Below is a small trained network, with its code and all its weights. Each question gives an input and a class and asks what happens when units are switched off, that is, made to give their printed mean instead of their output.

import numpy as np


def w(rows, s, z=0):
    codes = np.array(rows[::2]) - 128.0
    scale = np.full(codes.shape[1], s)
    scale[-1] = z or s
    return codes * scale


def f(y):
    return np.maximum(y, 0)


def log_softmax(a):
    a = a - a.max(-1, keepdims=True)
    return a - np.log(np.exp(a).sum(-1, keepdims=True))


def net(x, mask):
    res = np.array(x, float).reshape(1, 5) / 4 @ E
    y = f(res @ A[0][:, :-1].T + A[0][:, -1])
    res = res + np.where(mask, y, B[0][:, -1]) @ B[0][:, :-1]
    return log_softmax(res[-1] @ U[:, :-1].T + U[:, -1])


A, B = {}, {}
E = w([
[113,175,33],'x0',
[128,128,128],'x1',
[51,159,138],'x2',
[103,10,117],'x3',
[129,127,128],'x4',
],0.012)
A[0] = w([
[108,109,56,86],'neuron 0',
[156,185,204,126],'neuron 1',
[115,173,151,85],'neuron 2',
[89,132,184,189],'neuron 3',
[84,91,124,85],'neuron 4',
[127,112,167,50],'neuron 5',
[197,89,126,223],'neuron 6',
[118,130,46,47],'neuron 7',
[162,135,176,150],'neuron 8',
[67,148,148,152],'neuron 9',
[115,129,159,187],'neuron 10',
[4,74,119,128],'neuron 11',
[142,136,82,192],'neuron 12',
[127,140,70,32],'neuron 13',
[138,124,163,254],'neuron 14',
[132,183,146,60],'neuron 15',
[221,132,104,88],'neuron 16',
[65,141,139,74],'neuron 17',
[134,123,167,45],'neuron 18',
[154,166,66,111],'neuron 19',
[173,208,151,61],'neuron 20',
[198,95,104,193],'neuron 21',
[116,72,125,133],'neuron 22',
[102,162,77,138],'neuron 23',
[110,238,163,97],'neuron 24',
[104,82,110,120],'neuron 25',
[99,50,79,17],'neuron 26',
[116,159,100,162],'neuron 27',
[34,139,155,173],'neuron 28',
[114,123,172,190],'neuron 29',
],0.015,0.0062)
B[0] = w([
[93,104,145,192],'neuron 0',
[148,74,82,204],'neuron 1',
[190,111,159,167],'neuron 2',
[77,156,107,192],'neuron 3',
[221,104,115,178],'neuron 4',
[140,37,183,150],'neuron 5',
[117,203,118,235],'neuron 6',
[114,70,191,189],'neuron 7',
[25,79,88,182],'neuron 8',
[118,178,164,186],'neuron 9',
[70,135,75,173],'neuron 10',
[185,163,142,254],'neuron 11',
[58,112,111,199],'neuron 12',
[129,68,187,164],'neuron 13',
[66,131,76,209],'neuron 14',
[172,87,169,174],'neuron 15',
[110,162,215,189],'neuron 16',
[124,172,221,164],'neuron 17',
[84,21,170,143],'neuron 18',
[82,81,119,205],'neuron 19',
[185,56,113,209],'neuron 20',
[92,254,202,220],'neuron 21',
[153,131,100,209],'neuron 22',
[58,91,110,209],'neuron 23',
[214,109,122,245],'neuron 24',
[185,120,84,195],'neuron 25',
[201,79,131,213],'neuron 26',
[108,118,98,192],'neuron 27',
[115,202,170,217],'neuron 28',
[117,80,61,186],'neuron 29',
],0.0073,0.0099)
U = w([
[248,123,129,49],'0',
[121,178,85,253],'1',
[64,79,148,1],'2',
[133,185,96,227],'3',
[156,227,217,58],'4',
],0.013,0.0079)

Each question gives the input, the list of numbers given to net, and the class t.
The units are the neurons (one row each of A and B). Each row of codes is followed by its name. A weight is (code - 128) times the scale printed after its matrix; where a second scale follows, it is the last column's (A, B and U).
mask holds one flag per neuron, in row order. A switched-off neuron (its flag False) gives its mean, the last column of its row in B, instead of its output. The means were averaged over made-up inputs and are rounded, as every weight is.
A unit's drop is (log p(t) with every unit on - log p(t) with that unit switched off) / (log p(t) with every unit on - log p(t) with every unit switched off).
The circuit of an input: a set's keep is (log p(t) with only the set's units on - log p(t) with every unit switched off) / (log p(t) with every unit on - log p(t) with every unit switched off). Starting from the 12 units with the biggest drops (on a tie, the unit counted first), units are removed one at a time, each time the one whose removal leaves the highest keep (on an exact tie, the one counted first), for as long as the keep stays at least 0.8.
circuit, biggest first: the units of the circuit, biggest drop first
unit that matters most: the unit with the biggest drop
top k neurons: the k neurons with the biggest drops, biggest first
drop when u is switched off: that unit's drop, to one decimal
input [-3,1,-7,-4,4], class 4: unit that matters most	neuron 16
input [-8,-8,-8,-3,-7], class 1: top 2 neurons	[neuron 6; neuron 8]
input [-3,-7,8,1,-6], class 4: top 2 neurons	[neuron 28; neuron 17]
input [6,-4,1,7,0], class 0: circuit, biggest first	[neuron 26; neuron 11]
input [3,-6,6,-6,2], class 0: top 2 neurons	[neuron 24; neuron 20]
input [5,5,8,-5,-5], class 4: top 3 neurons	[neuron 17; neuron 28; neuron 9]
input [7,7,6,8,-7], class 0: circuit, biggest first	[neuron 11; neuron 26]
input [7,-2,-5,5,-4], class 2: circuit, biggest first	[neuron 7; neuron 0]
input [-8,-7,-8,2,-2], class 2: top 2 neurons	[neuron 8; neuron 18]
input [-2,5,7,3,1], class 4: circuit, biggest first	[neuron 28; neuron 11]
input [7,-3,8,6,6], class 4: circuit, biggest first	[neuron 11; neuron 28; neuron 17]
input [7,-6,-2,6,-1], class 2: top 2 neurons	[neuron 7; neuron 0]
input [4,7,8,-4,-2], class 4: top 3 neurons	[neuron 17; neuron 28; neuron 9]
input [-7,-2,7,-3,-5], class 2: circuit, biggest first	[neuron 21]
input [-7,3,-8,-7,-8], class 3: top 2 neurons	[neuron 8; neuron 1]
input [-3,-1,-8,2,-6], class 4: top 2 neurons	[neuron 21; neuron 16]
input [6,-6,-8,-7,4], class 4: top 2 neurons	[neuron 16; neuron 21]
input [-7,7,1,-4,1], class 1: drop when neuron 12 is switched off	0.2
input [-6,8,5,-2,6], class 1: drop when neuron 29 is switched off	0.1
input [-3,3,8,0,-1], class 4: circuit, biggest first	[neuron 28]
input [8,3,-4,3,0], class 2: drop when neuron 17 is switched off	0.0
